Below is a small trained network, with its code and all its weights. Each question gives an input and a class and asks what happens when units are switched off, that is, made to give their printed mean instead of their output.

import numpy as np


def w(rows, s, z=0):
    codes = np.array(rows[::2]) - 128.0
    scale = np.full(codes.shape[1], s)
    scale[-1] = z or s
    return codes * scale


def norm(h):
    return h / np.sqrt((h * h).mean(-1, keepdims=True) + 1e-5)


def f(y):
    return np.maximum(y, 0)


def log_softmax(a):
    a = a - a.max(-1, keepdims=True)
    return a - np.log(np.exp(a).sum(-1, keepdims=True))


def net(x, mask):
    res = np.array(x, float).reshape(1, 6) / 4 @ E
    u = 0
    for l in range(4):
        y = f(norm(res) @ A[l][:, :-1].T + A[l][:, -1])
        res = res + np.where(mask[u : u + 3], y, B[l][:, -1]) @ B[l][:, :-1]
        u += 3
    return log_softmax(norm(res)[-1] @ U[:, :-1].T + U[:, -1])


A, B = {}, {}
E = w([
[121,121,130,113,134,122,119,130,133,137],'x0',
[114,135,118,119,126,136,125,118,137,131],'x1',
[128,123,129,119,111,133,133,127,116,114],'x2',
[11,162,126,160,152,89,142,204,48,124],'x3',
[140,129,73,112,179,61,199,110,117,78],'x4',
[131,125,113,132,120,127,122,132,129,135],'x5',
],0.012)
A[0] = w([
[2,173,197,167,83,111,119,213,73,131,4],'L0N0',
[80,134,146,165,161,133,143,144,75,108,56],'L0N1',
[124,162,188,135,99,172,72,150,114,161,246],'L0N2',
],0.0075,0.0038)
B[0] = w([
[72,100,47,139,195,193,118,133,25,255,255],'L0N0',
[165,93,120,125,97,107,69,137,230,14,182],'L0N1',
[147,138,182,178,69,165,39,112,155,193,226],'L0N2',
],0.0083,0.0093)
A[1] = w([
[163,91,99,103,164,111,200,75,113,119,39],'L1N0',
[172,168,207,75,19,170,104,106,137,138,3],'L1N1',
[161,194,206,150,1,127,16,132,224,121,32],'L1N2',
],0.0069,0.0062)
B[1] = w([
[111,107,144,185,35,166,7,49,119,133,194],'L1N0',
[140,138,192,135,65,66,160,149,89,89,195],'L1N1',
[183,104,221,167,94,129,223,155,254,63,254],'L1N2',
],0.0097,0.0054)
A[2] = w([
[42,162,82,138,145,59,165,182,63,41,25],'L2N0',
[198,139,66,68,88,166,163,82,104,68,3],'L2N1',
[137,121,52,68,233,124,253,177,119,134,33],'L2N2',
],0.0072,0.005)
B[2] = w([
[91,143,215,94,76,130,254,196,137,106,252],'L2N0',
[164,96,99,163,221,51,130,96,114,173,196],'L2N1',
[127,196,101,30,112,10,230,64,135,2,195],'L2N2',
],0.0083,0.0042)
A[3] = w([
[195,152,48,149,143,79,93,28,83,149,80],'L3N0',
[88,157,64,39,118,57,191,153,89,61,3],'L3N1',
[253,123,1,72,193,59,79,20,92,90,39],'L3N2',
],0.0076,0.0056)
B[3] = w([
[174,150,109,62,205,98,97,46,172,107,219],'L3N0',
[165,127,177,45,151,46,185,150,146,50,206],'L3N1',
[135,200,33,89,192,95,2,79,115,174,254],'L3N2',
],0.012,0.007)
U = w([
[247,55,251,207,38,197,179,105,238,82,153],'0',
[238,215,37,36,223,36,11,12,189,29,3],'1',
[23,48,118,220,152,242,42,245,13,254,73],'2',
[62,161,169,27,159,14,249,187,24,17,126],'3',
],0.0087,0.0021)

Each question gives the input, the list of numbers given to net, and the class t.
The units are the neurons (one row each of A and B). Each row of codes is followed by its name. A weight is (code - 128) times the scale printed after its matrix; where a second scale follows, it is the last column's (A, B and U).
mask holds one flag per neuron, layer by layer. A switched-off neuron (its flag False) gives its mean, the last column of its row in B, instead of its output. The means were averaged over made-up inputs and are rounded, as every weight is.
A unit's drop is (log p(t) with every unit on - log p(t) with that unit switched off) / (log p(t) with every unit on - log p(t) with every unit switched off).
The circuit of an input: a set's keep is (log p(t) with only the set's units on - log p(t) with every unit switched off) / (log p(t) with every unit on - log p(t) with every unit switched off). Starting from all 12 units, units are removed one at a time, each time the one whose removal leaves the highest keep (on an exact tie, the one counted first), for as long as the keep stays at least 0.8.
circuit, biggest first: the units of the circuit, biggest drop first
top k neurons: the k neurons with the biggest drops, biggest first
top k neurons in layer l: the k neurons of layer l with the biggest drops, biggest first
drop of u: that unit's drop, to one decimal
input [3,3,2,2,6,8], class 3: circuit, biggest first -> L2N0
input [-1,-3,8,0,-2,-5], class 0: top 3 neurons -> L0N2; L3N2; L1N2
input [2,-2,5,1,1,-3], class 3: top 2 neurons -> L0N2; L1N0
input [-4,0,-1,1,8,4], class 3: top 2 neurons -> L2N0; L0N2
input [0,-7,-8,2,1,-7], class 3: top 2 neurons -> L0N2; L1N0
input [-7,-4,-3,1,4,-3], class 3: top 2 neurons -> L1N2; L2N0
input [-4,-4,-7,4,1,3], class 3: top 3 neurons -> L0N2; L1N0; L2N2
input [5,-7,-5,1,-6,-5], class 2: top 2 neurons -> L0N0; L0N1
input [7,-7,4,1,1,-8], class 3: drop of L0N2 -> 2.1
input [-4,1,4,4,-2,8], class 2: drop of L2N0 -> 0.0
input [-2,2,6,2,4,1], class 3: drop of L2N0 -> 0.1
input [-4,1,7,1,-5,7], class 2: top 2 neurons in layer 0 -> L0N0; L0N1
